The symbols move the states like this.
σ: z269->z787, z761->z32, z366->z522, z308->z154, z593->z40, z838->z48, z367->z984, z658->z915, z814->z632, z742->z159, z40->z565, z296->z661, z325->z324, z105->z325, z246->z417, z512->z47, z155->z84, z740->z94, z442->z919, z879->z508, z130->z311, z530->z324, z94->z100, z887->z176, z324->z530, z787->z602, z564->z775, z525->z740, z927->z632, z109->z75, z159->z927, z311->z814, z330->z269, z661->z564, z48->z725, z459->z426, z632->z709, z21->z742, z183->z781, z733->z739, z775->z960, z444->z918, z709->z605, z458->z246, z919->z697, z686->z249, z522->z63, z667->z511, z602->z974, z75->z680, z197->z399, z106->z444, z856->z775, z984->z784, z63->z512, z565->z739, z176->z787, z508->z733, z974->z927, z605->z740, z739->z667, z918->z773, z100->z21, z511->z838, z784->z632, z399->z918, z84->z458, z680->z246, z915->z155, z574->z459, z960->z367, z200->z574, z697->z781, z978->z761, z417->z725, z621->z856, z249->z658, z426->z937, z725->z330, z154->z32, z773->z511, z937->z530, z670->z105, z996->z426, z781->z670, z578->z879, z32->z578, z47->z574
θ: z269->z739, z761->z593, z366->z47, z308->z879, z593->z733, z838->z605, z367->z773, z658->z458, z814->z564, z742->z197, z40->z330, z296->z522, z325->z249, z105->z658, z246->z680, z512->z426, z155->z879, z740->z742, z442->z670, z879->z761, z130->z602, z530->z915, z94->z159, z887->z879, z324->z658, z787->z399, z564->z574, z525->z296, z927->z605, z109->z154, z159->z775, z311->z661, z330->z565, z661->z63, z48->z740, z459->z442, z632->z814, z21->z621, z183->z366, z733->z330, z775->z197, z444->z838, z709->z100, z458->z658, z919->z105, z686->z155, z522->z564, z667->z602, z602->z508, z75->z32, z197->z918, z106->z511, z856->z984, z984->z525, z63->z775, z565->z176, z176->z197, z508->z667, z974->z444, z605->z21, z739->z787, z918->z367, z100->z927, z511->z709, z784->z937, z399->z773, z84->z109, z680->z578, z915->z246, z574->z200, z960->z632, z200->z781, z697->z325, z978->z269, z417->z680, z621->z367, z249->z84, z426->z919, z725->z40, z154->z508, z773->z130, z937->z697, z670->z530, z996->z183, z781->z324, z578->z593, z32->z109, z47->z697
ω: z269->z308, z761->z269, z366->z512, z308->z578, z593->z739, z838->z709, z367->z632, z658->z84, z814->z661, z742->z621, z40->z667, z296->z366, z325->z686, z105->z530, z246->z75, z512->z459, z155->z246, z740->z21, z442->z781, z879->z246, z130->z740, z530->z658, z94->z742, z887->z602, z324->z249, z787->z197, z564->z63, z525->z183, z927->z775, z109->z308, z159->z856, z311->z296, z330->z308, z661->z522, z48->z605, z459->z814, z632->z775, z21->z927, z183->z564, z733->z725, z775->z984, z444->z511, z709->z94, z458->z109, z919->z670, z686->z915, z522->z47, z667->z787, z602->z709, z75->z269, z197->z444, z106->z773, z856->z367, z984->z996, z63->z856, z565->z40, z176->z974, z508->z106, z974->z106, z605->z918, z739->z176, z918->z838, z100->z311, z511->z106, z784->z621, z399->z918, z84->z417, z680->z32, z915->z458, z574->z937, z960->z522, z200->z697, z697->z512, z978->z330, z417->z680, z621->z960, z249->z686, z426->z442, z725->z593, z154->z879, z773->z48, z937->z919, z670->z324, z996->z814, z781->z325, z578->z697, z32->z602, z47->z426

In the rows, 504 stands for zero.

The rows follow the links: the fewer symbols apart two states are, the more alike their rows tend to be.

Some states and rows for them; each showing differs a little:
z658: [ 315  521  518  421  353  686  665  748  501  316  566  695  476  508  481  503  670  256  284  627  343  499  199  341  255  524  529  399  472  805  877  672  492  492  521  523  335  184  583  494  502  643  497  352  492  511  368  462  666  506  512  462  714  838  480  273  485]
z525: [ 752  608  511  384  699  451  448  191  508  414  529  439  340  517  501  536  293  592  427  566  798  495  906  439  584  695  650  436  499  404   39  586  462  511  719  652  727  616  535  475  502  573  411  563  520  608  452  509  302  295  466  550  598   72  502  544  506]
z296: [ 698  610  511  368  654  340  367  255  505  385  564  336  344  490  489  493  322  700  368  586  754  523  799  400  710  696  642  429  500  253  135  609  535  501  714  647  668  767  543  515  503  603  378  638  503  619  423  523  353  306  507  540  645  149  493  714  498]
z667: [ 439  364  500  750  438  425  440  610  491  812  384  427  713  501  528  482  570  607  842  289  320  511  379  768  613  240  325  695  524  376  655  246  541  509  226  325  428  632  402  524  502  283  640  578  506  373  717  517  571  748  526  479  162  660  511  619  510]
z176: [ 464  360  498  759  461  425  439  579  499  813  386  421  719  502  519  489  552  600  856  289  342  499  408  782  606  231  310  708  536  384  607  238  526  507  218  312  455  637  394  526  504  261  654  558  493  363  722  523  544  767  513  485  149  606  515  595  502]
z697: [ 483  389  518  473  483  399  409  537  499  174  628  386  682  491  477  491  527  642  111  739  389  513  458  201  661  290  366  315  467  321  541  801  535  488  272  357  482  696  632  530  528  755  624  591  482  388  270  505  527  806  513  494  877  550  483  646  506]
z927: [ 748  562  497  501  688  652  629  208  492  629  471  662  413  505  508  520  302  316  633  416  737  492  871  615  311  617  579  576  514  738   69  408  479  485  624  576  701  254  471  491  506  414  459  388  492  557  587  494  312  363  488  543  375   90  520  307  497]
z605: [ 678  479  507  595  642  696  676  265  500  677  430  718  540  498  498  498  337  241  694  387  644  514  792  661  233  462  467  621  500  827  155  342  517  512  456  471  670  158  461  510  508  371  522  327  502  480  621  473  355  539  516  538  309  175  497  263  506]
z63: [ 722  606  515  360  679  391  379  232  503  379  549  353  357  500  487  521  322  672  367  590  752  493  840  408  681  692  636  427  493  276  117  612  474  494  711  630  689  748  549  488  506  603  406  630  507  613  409  520  326  310  476  548  643  119  484  651  508]
z47: [ 623  476  531  428  590  315  327  374  493  234  590  288  552  503  477  496  412  765  206  676  569  496  672  267  788  440  474  341  470  174  293  727  515  494  434  456  599  857  602  516  506  716  537  678  496  482  327  507  422  613  495  524  808  302  481  755  490]
z330: [ 345  463  509  627  361  317  329  713  492  711  407  301  565  506  493  500  649  763  729  364  329  509  231  692  758  427  456  644  496  181  822  316  503  492  427  461  355  838  445  501  516  355  549  676  488  467  648  512  640  551  494  466  276  804  499  738  492]
z602: [ 427  420  478  736  468  524  522  567  527  887  377  514  644  516  543  503  550  496  960  242  391  501  433  837  501  352  367  708  546  528  590  170  510  526  324  384  460  480  357  502  488  210  602  497  535  411  765  533  544  630  503  512   76  602  533  491  529]
z530: [ 346  424  509  459  390  633  627  691  520  224  633  656  624  508  509  496  618  321  216  696  319  506  284  257  307  361  399  323  504  748  766  741  521  517  338  399  381  250  582  508  491  698  587  375  538  418  318  477  607  712  515  491  801  762  508  336  527]
z915: [ 288  568  507  394  333  662  647  784  498  361  575  688  408  501  509  499  674  277  337  613  364  502  165  379  267  614  579  419  510  792  909  631  497  504  622  578  318  206  534  507  503  604  442  346  498  560  403  479  677  405  519  467  673  886  511  294  509]

Each walk starts at a row. The symbols on each line, taken left to right, move it on to the next state.
Each answer is a row, close to the row of the state it stands for.
start [ 428  359  502  506  439  592  557  607  495  198  628  577  717  520  512  524  576  414  149  720  318  480  372  257  413  244  319  318  504  617  661  768  448  494  215  325  438  382  599  471  512  739  688  454  497  360  296  491  574  840  476  484  855  661  506  392  498]
ω σ σ σ σ ω	[ 339  498  515  426  363  680  662  740  501  307  585  704  504  502  498  512  654  253  276  642  335  505  205  331  250  505  504  386  486  813  842  679  511  502  493  504  344  172  582  499  513  656  516  332  494  499  352  472  651  549  511  464  732  839  496  284  488]
σ θ σ ω σ ω ω ω	[ 677  472  511  597  655  684  657  264  523  707  407  704  541  517  492  512  342  269  743  362  643  499  805  678  249  466  481  601  491  803  152  334  499  516  465  482  678  189  465  495  493  371  538  344  530  479  642  464  352  524  504  555  287  160  490  276  523]
start [ 290  443  517  685  373  430  438  718  544  809  355  426  595  503  483  494  656  612  879  283  308  497  245  757  594  396  433  665  483  392  814  237  517  519  383  427  356  632  433  513  482  294  564  561  559  446  726  490  634  588  509  493  159  804  494  601  540]
θ ω σ ω ω θ θ ω σ	[ 739  577  506  385  712  538  511  178  524  389  563  524  382  510  513  515  273  479  401  584  798  489  925  405  479  652  609  410  517  534   18  620  476  525  657  607  735  470  529  490  488  594  422  491  540  584  416  503  293  348  488  566  641   31  515  466  524]
θ θ ω ω ω	[ 737  589  516  370  686  398  397  229  515  368  550  365  368  515  481  513  301  676  346  593  769  486  862  393  671  665  624  427  491  303   85  611  482  500  680  623  694  716  555  495  496  609  417  617  496  588  407  520  324  345  491  552  662   92  493  652  498]
start [ 286  541  507  556  335  358  367  778  502  688  424  318  442  512  499  514  694  719  710  381  352  501  169  680  719  576  537  612  513  240  895  345  479  509  578  546  324  787  465  489  508  370  474  650  512  544  633  524  682  401  488  462  298  884  491  686  507]
σ ω σ σ σ σ ω σ ω	[ 755  609  505  383  693  415  443  200  493  472  525  426  334  492  504  485  294  589  450  533  802  516  893  458  602  703  658  481  507  382   50  537  538  492  724  660  726  617  522  525  511  547  366  565  495  613  484  523  311  277  508  547  553   61  499  606  506]
θ ω θ ω θ θ	[ 666  400  507  703  607  610  619  319  501  769  391  644  669  504  505  490  374  335  804  314  546  522  736  719  326  301  355  667  520  708  234  264  548  499  290  360  638  286  419  529  504  308  610  386  510  393  694  482  373  685  532  528  216  231  517  367  508]
start [ 524  382  510  477  530  424  450  474  518  149  665  437  687  497  510  482  476  597  133  749  425  510  534  182  598  278  343  281  497  382  449  810  538  517  261  337  527  612  601  523  500  754  627  565  521  372  258  511  487  819  526  507  902  456  510  600  522]
θ ω θ ω ω ω	[ 345  429  506  461  393  643  618  680  514  207  634  642  631  509  507  510  632  333  207  708  316  501  275  252  329  355  393  311  520  724  770  749  495  521  350  396  383  278  580  493  496  720  600  399  529  421  305  488  620  730  503  496  829  759  514  349  522]
θ θ ω σ ω ω σ ω	[ 450  372  503  765  467  463  454  582  517  833  360  452  710  504  505  514  542  583  877  274  346  498  425  791  587  242  324  691  512  422  603  220  481  518  227  311  456  605  397  508  488  265  675  551  518  368  729  517  541  748  500  503  137  590  510  553  510]
start [ 672  548  495  384  633  311  324  309  508  302  615  296  440  498  522  504  365  783  266  643  669  513  754  320  774  574  551  389  527  173  219  678  503  512  584  567  635  859  553  499  510  652  449  681  492  552  360  551  373  446  497  540  742  222  521  755  513]
σ σ ω ω ω ω ω	[ 751  608  491  387  714  492  482  179  511  432  561  495  349  499  539  499  284  523  444  544  824  515  905  450  523  711  641  458  528  479   31  547  505  519  727  640  725  522  492  505  505  551  382  516  521  617  471  522  300  280  500  555  572   44  511  510  508]
ω θ θ ω σ θ ω σ ω	[ 603  415  503  467  558  358  372  413  493  196  628  338  655  504  501  514  442  696  138  720  489  499  628  239  711  326  383  345  504  248  356  768  502  488  308  376  574  768  599  490  519  740  624  635  478  399  287  527  445  750  481  488  860  367  506  681  492]
start [ 451  368  520  483  464  498  507  565  502  158  658  482  712  509  499  498  537  504  111  730  360  508  440  194  516  245  330  295  505  485  590  806  503  500  222  309  463  510  598  505  503  760  658  513  505  369  265  515  534  844  517  493  903  581  508  510  508]
θ σ ω θ θ σ σ	[ 261  582  504  382  321  643  623  799  517  420  558  657  353  504  531  510  704  324  432  551  385  497  141  436  316  676  623  448  525  726  933  571  481  501  709  634  299  267  519  498  502  557  395  373  519  603  457  495  690  313  496  463  600  929  525  325  511]
σ ω θ σ ω σ σ ω ω	[ 325  508  525  588  345  349  346  750  495  707  382  326  507  489  468  501  682  729  721  358  343  509  208  688  735  515  514  643  477  218  885  327  520  487  514  498  333  797  464  517  510  366  488  645  481  499  653  511  664  472  503  473  269  861  460  719  485]
start [ 259  647  509  395  309  540  528  812  514  538  484  528  288  504  491  505  720  479  546  481  403  494  123  543  480  761  686  524  499  540  966  470  499  499  780  691  288  451  493  508  504  489  350  477  504  646  527  504  695  206  498  472  474  949  503  466  510]
σ σ ω θ σ σ σ	[ 366  404  500  687  408  350  359  660  522  766  398  337  659  500  519  499  607  718  811  330  332  503  320  722  718  318  374  639  510  250  736  287  509  525  309  375  387  773  424  509  498  321  614  638  533  406  677  534  603  680  501  493  228  731  512  688  517]
σ σ θ ω ω σ	[ 739  601  517  447  694  620  613  207  498  582  454  626  356  511  479  514  295  332  573  459  783  487  860  574  350  688  641  549  476  706   73  436  478  488  702  633  714  287  511  498  513  450  392  393  501  600  567  470  325  292  502  542  424   92  483  355  492]
start [ 631  405  511  668  614  681  662  341  529  726  399  710  648  505  485  500  382  256  756  363  552  496  726  682  255  331  387  619  510  810  250  320  501  510  320  375  623  180  453  495  504  356  626  329  519  404  655  468  392  677  508  535  259  260  496  275  512]
σ ω θ σ ω σ σ ω ω	[ 698  540  516  385  657  342  376  254  517  289  583  343  432  504  487  485  318  703  275  660  711  514  819  300  701  581  569  371  482  275  125  686  533  507  586  555  676  766  581  528  496  661  439  622  511  562  353  515  329  460  518  544  747  139  485  695  506]
θ ω θ ω ω θ	[ 385  403  516  496  399  623  608  672  501  222  633  631  668  509  496  514  613  345  185  699  306  509  306  255  340  312  369  326  500  704  736  759  491  506  283  360  385  284  579  493  506  709  627  401  510  394  302  484  607  774  505  474  823  730  507  349  495]
start [ 762  624  500  394  704  499  508  192  505  483  503  510  324  493  512  484  286  502  460  512  815  516  897  482  495  729  658  510  510  506   37  531  527  501  750  664  716  496  516  515  507  526  361  494  495  624  493  509  305  253  524  547  534   56  503  517  493]
θ θ θ σ ω σ ω ω ω	[ 692  594  486  353  665  346  352  271  519  357  584  328  361  504  516  513  340  721  347  609  734  506  807  379  733  666  623  406  516  223  152  630  503  515  679  627  677  797  534  511  495  620  402  649  510  595  399  537  350  333  488  530  669  157  516  705  522]
θ ω ω θ ω ω σ	[ 773  588  510  415  711  534  526  172  501  507  491  536  354  508  494  504  266  467  482  505  810  496  922  515  470  695  626  499  492  545   14  502  499  495  702  626  739  460  516  503  514  512  393  482  489  604  503  494  291  298  493  548  517   36  494  465  503]
